Below is a small trained network, with its code and all its weights. Each question gives an input and a class and asks what happens when units are switched off, that is, made to give their printed mean instead of their output.

import numpy as np


def w(rows, s, z=0):
    codes = np.array(rows[::2]) - 128.0
    scale = np.full(codes.shape[1], s)
    scale[-1] = z or s
    return codes * scale


def f(y):
    return y / 2 * (1 + np.tanh(0.7978845608 * (y + 0.044715 * y**3)))


def log_softmax(a):
    a = a - a.max(-1, keepdims=True)
    return a - np.log(np.exp(a).sum(-1, keepdims=True))


def net(x, mask):
    res = np.array(x, float).reshape(1, 4) / 4 @ E
    y = f(res @ A[0][:, :-1].T + A[0][:, -1])
    res = res + np.where(mask, y, B[0][:, -1]) @ B[0][:, :-1]
    return log_softmax(res[-1] @ U[:, :-1].T + U[:, -1])


A, B = {}, {}
E = w([
[78,165,65,99,56,64],'x0',
[131,67,130,229,12,205],'x1',
[240,103,180,126,117,1],'x2',
[36,155,249,152,124,106],'x3',
],0.008)
A[0] = w([
[155,56,165,170,200,191,176],'N1',
[137,176,141,81,175,89,16],'N2',
[143,92,161,154,4,123,44],'N3',
[234,38,54,102,125,98,137],'N4',
[180,63,174,110,126,48,188],'N5',
[163,95,59,78,109,125,11],'N6',
[122,171,141,66,169,100,4],'N7',
[72,161,50,142,20,55,23],'N8',
[104,137,209,146,120,71,77],'N9',
[70,105,186,153,120,82,20],'N10',
],0.011,0.0027)
B[0] = w([
[123,169,182,145,114,37,217],'N1',
[214,137,116,197,97,180,186],'N2',
[164,166,98,176,63,184,211],'N3',
[90,79,114,148,153,129,255],'N4',
[88,105,203,79,90,160,237],'N5',
[127,65,115,184,160,114,176],'N6',
[165,179,99,201,94,152,180],'N7',
[106,142,160,98,86,10,207],'N8',
[71,78,107,154,138,138,188],'N9',
[75,69,46,222,166,165,170],'N10',
],0.012,0.0094)
U = w([
[55,30,61,192,179,162,3],'0',
[255,177,100,186,45,190,23],'1',
[141,152,176,113,109,81,212],'2',
[96,82,146,95,103,171,255],'3',
[166,127,143,7,108,169,113],'4',
],0.01,0.0059)

Each question gives the input, the list of numbers given to net, and the class t.
The units are the neurons (one row each of A and B). Each row of codes is followed by its name. A weight is (code - 128) times the scale printed after its matrix; where a second scale follows, it is the last column's (A, B and U).
mask holds one flag per neuron, in row order. A switched-off neuron (its flag False) gives its mean, the last column of its row in B, instead of its output. The means were averaged over made-up inputs and are rounded, as every weight is.
A unit's drop is (log p(t) with every unit on - log p(t) with that unit switched off) / (log p(t) with every unit on - log p(t) with every unit switched off).
The circuit of an input: a set's keep is (log p(t) with only the set's units on - log p(t) with every unit switched off) / (log p(t) with every unit on - log p(t) with every unit switched off). Starting from all 10 units, units are removed one at a time, each time the one whose removal leaves the highest keep (on an exact tie, the one counted first), for as long as the keep stays at least 0.8.
circuit, biggest first: the units of the circuit, biggest drop first
unit that matters most: the unit with the biggest drop
k most important neurons: the k neurons with the biggest drops, biggest first
drop when u is switched off: that unit's drop, to one decimal
input [7,7,-7,3], class 1: unit that matters most => N3
input [2,2,7,4], class 3: 3 most important neurons => [N5 N4 N6]
input [0,-8,8,-7], class 1: 3 most important neurons => [N2 N7 N9]
input [5,-4,7,4], class 3: circuit, biggest first => [N5 N9]
input [6,-7,7,7], class 0: 2 most important neurons => [N9 N10]
input [-2,2,1,-5], class 0: 4 most important neurons => [N4 N8 N5 N6]
input [1,4,-3,0], class 1: 3 most important neurons => [N5 N4 N9]
input [-8,-1,4,-6], class 2: 2 most important neurons => [N1 N10]
input [-6,8,-7,6], class 1: circuit, biggest first => [N3 N4]
input [-2,8,6,8], class 0: 2 most important neurons => [N10 N9]
input [2,-5,-5,-4], class 1: circuit, biggest first => [N4 N5]
input [6,-7,-6,6], class 1: 2 most important neurons => [N7 N2]
input [-6,-4,5,-7], class 0: 3 most important neurons => [N4 N6 N8]
input [-4,1,5,8], class 0: circuit, biggest first => [N10]
input [1,-3,6,3], class 3: circuit, biggest first => [N5 N1]
input [7,-6,-5,-2], class 2: 3 most important neurons => [N8 N3 N10]
input [2,0,-1,2], class 4: circuit, biggest first => [N4 N1 N6 N7]
input [-6,6,7,-6], class 3: 2 most important neurons => [N4 N5]
input [1,-3,-1,-1], class 4: circuit, biggest first => [N10 N1 N4]
input [2,8,-4,2], class 1: circuit, biggest first => [N3]
input [5,-6,8,-4], class 3: 2 most important neurons => [N5 N4]
input [4,-1,3,-6], class 0: 3 most important neurons => [N4 N6 N1]
input [6,3,7,6], class 3: 2 most important neurons => [N5 N8]
input [-3,-5,8,-1], class 3: circuit, biggest first => [N5 N4]
input [-2,3,6,-1], class 3: circuit, biggest first => [N5 N4]
input [-4,-6,0,-2], class 1: drop when N2 is switched off => 0.3
input [-7,1,1,7], class 0: drop when N8 is switched off => 0.2
